Below is a small trained network, with its code and all its weights. Each question gives an input and a target symbol and asks what happens when units are switched off, that is, made to give their printed mean instead of their output.

import numpy as np


def w(rows, s, z=0):
    codes = np.array(rows[::2]) - 128.0
    scale = np.full(codes.shape[1], s)
    scale[-1] = z or s
    return codes * scale


def f(y):
    return np.maximum(y, 0)


def softmax(a):
    e = np.exp(a - a.max(-1, keepdims=True))
    return e / e.sum(-1, keepdims=True)


def log_softmax(a):
    a = a - a.max(-1, keepdims=True)
    return a - np.log(np.exp(a).sum(-1, keepdims=True))


def net(x, mask):
    ids = ['Δβεηπστ'.index(c) for c in x.split()]
    T = len(ids)
    res = E[ids] + P[:T]
    r = res
    for j in range(2):
        rows = slice(3 * j, 3 * j + 3)
        q, k, v = (r @ M[0][rows].T for M in (Q, K, V))
        z = softmax(np.where(np.tri(T) > 0, q @ k.T / 3**0.5, -1e9)) @ v
        o = O[0][rows]
        res = res + np.where(mask[j], z, o[:, -1]) @ o[:, :-1]
    y = f(res @ A[0][:, :-1].T + A[0][:, -1])
    res = res + np.where(mask[2:10], y, B[0][:, -1]) @ B[0][:, :-1]
    return log_softmax(res[-1] @ U[:, :-1].T + U[:, -1])


Q, K, V, O, A, B = {}, {}, {}, {}, {}, {}
E = w([
[178,87,97],'Δ',
[65,208,170],'β',
[1,142,143],'ε',
[140,76,103],'η',
[70,41,133],'π',
[70,105,122],'σ',
[135,164,61],'τ',
],0.019)
P = w([
[75,69,74],'0',
[117,53,82],'1',
[149,68,104],'2',
[95,64,77],'3',
[103,85,66],'4',
[92,98,51],'5',
[11,77,6],'6',
[22,113,25],'7',
[4,101,15],'8',
[4,135,3],'9',
],0.0028)
Q[0] = w([
[54,135,136],'head 0',
[144,175,191],'head 0',
[170,70,3],'head 0',
[123,171,76],'head 1',
[131,158,114],'head 1',
[80,137,102],'head 1',
],0.011)
K[0] = w([
[120,83,105],'head 0',
[136,39,66],'head 0',
[141,143,247],'head 0',
[120,230,128],'head 1',
[132,150,145],'head 1',
[106,127,42],'head 1',
],0.012)
V[0] = w([
[174,86,164],'head 0',
[160,212,164],'head 0',
[119,181,114],'head 0',
[149,182,251],'head 1',
[115,86,88],'head 1',
[109,64,161],'head 1',
],0.012)
O[0] = w([
[70,105,39,38],'head 0',
[39,169,104,46],'head 0',
[162,122,118,142],'head 0',
[2,128,31,2],'head 1',
[123,158,184,186],'head 1',
[54,77,153,158],'head 1',
],0.0067,0.0075)
A[0] = w([
[44,132,159,127],'neuron 0',
[173,48,114,1],'neuron 1',
[177,60,161,108],'neuron 2',
[161,100,139,140],'neuron 3',
[171,67,140,169],'neuron 4',
[1,188,83,187],'neuron 5',
[124,171,44,97],'neuron 6',
[89,76,161,178],'neuron 7',
],0.013,0.0059)
B[0] = w([
[106,68,159,223],'neuron 0',
[76,38,96,175],'neuron 1',
[93,149,94,252],'neuron 2',
[150,124,97,198],'neuron 3',
[106,125,106,248],'neuron 4',
[231,77,105,216],'neuron 5',
[7,179,161,141],'neuron 6',
[102,237,127,254],'neuron 7',
],0.012,0.0077)
U = w([
[105,78,105,72],'Δ',
[146,41,108,46],'β',
[159,71,185,109],'ε',
[191,175,103,153],'η',
[64,60,247,105],'π',
[47,105,156,114],'σ',
[109,184,151,254],'τ',
],0.012,0.0056)

Each question gives the input, a string of symbols that net reads in full, and the target symbol t.
The units are the heads (3 rows each of Q, K, V and O) and the neurons (one row each of A and B). Each row of codes is followed by its name. A weight is (code - 128) times the scale printed after its matrix; where a second scale follows, it is the last column's (O, A, B and U).
mask holds one flag per unit, heads first, then neurons. A switched-off unit (its flag False) gives its mean, the last column of its rows in O or B, instead of its output. The means were averaged over made-up inputs and are rounded, as every weight is.
A unit's drop is (log p(t) with every unit on - log p(t) with that unit switched off) / (log p(t) with every unit on - log p(t) with every unit switched off).
The circuit of an input: a set's keep is (log p(t) with only the set's units on - log p(t) with every unit switched off) / (log p(t) with every unit on - log p(t) with every unit switched off). Starting from all 10 units, units are removed one at a time, each time the one whose removal leaves the highest keep (on an exact tie, the one counted first), for as long as the keep stays at least 0.8.
units of the circuit, in order: the units of the circuit, biggest drop first
unit that matters most: the unit with the biggest drop
top k neurons: the k neurons with the biggest drops, biggest first
drop when u is switched off: that unit's drop, to one decimal
input η β π Δ Δ π ε β β ε, target ε: units of the circuit, in order -> (neuron 5; neuron 2)
input Δ ε σ, target τ: units of the circuit, in order -> (neuron 0; neuron 5; neuron 1)
input ε τ η, target Δ: top 4 neurons -> (neuron 1; neuron 2; neuron 5; neuron 4)
input β η τ τ τ π, target τ: units of the circuit, in order -> (neuron 7; neuron 0)
input π ε π π β, target π: unit that matters most -> head 1
input β β τ ε β Δ η π τ η, target τ: top 2 neurons -> (neuron 5; neuron 0)
input β τ ε ε Δ π ε β, target ε: top 2 neurons -> (neuron 5; neuron 7)
input β Δ τ τ τ, target τ: top 2 neurons -> (neuron 6; neuron 5)
input π ε σ η π β, target π: top 2 neurons -> (neuron 7; neuron 2)
input β π τ ε Δ η τ ε τ π, target τ: drop when head 0 is switched off -> 0.1
input τ σ Δ, target β: drop when head 1 is switched off -> 0.1
input τ Δ σ η π, target σ: drop when head 1 is switched off -> 0.0
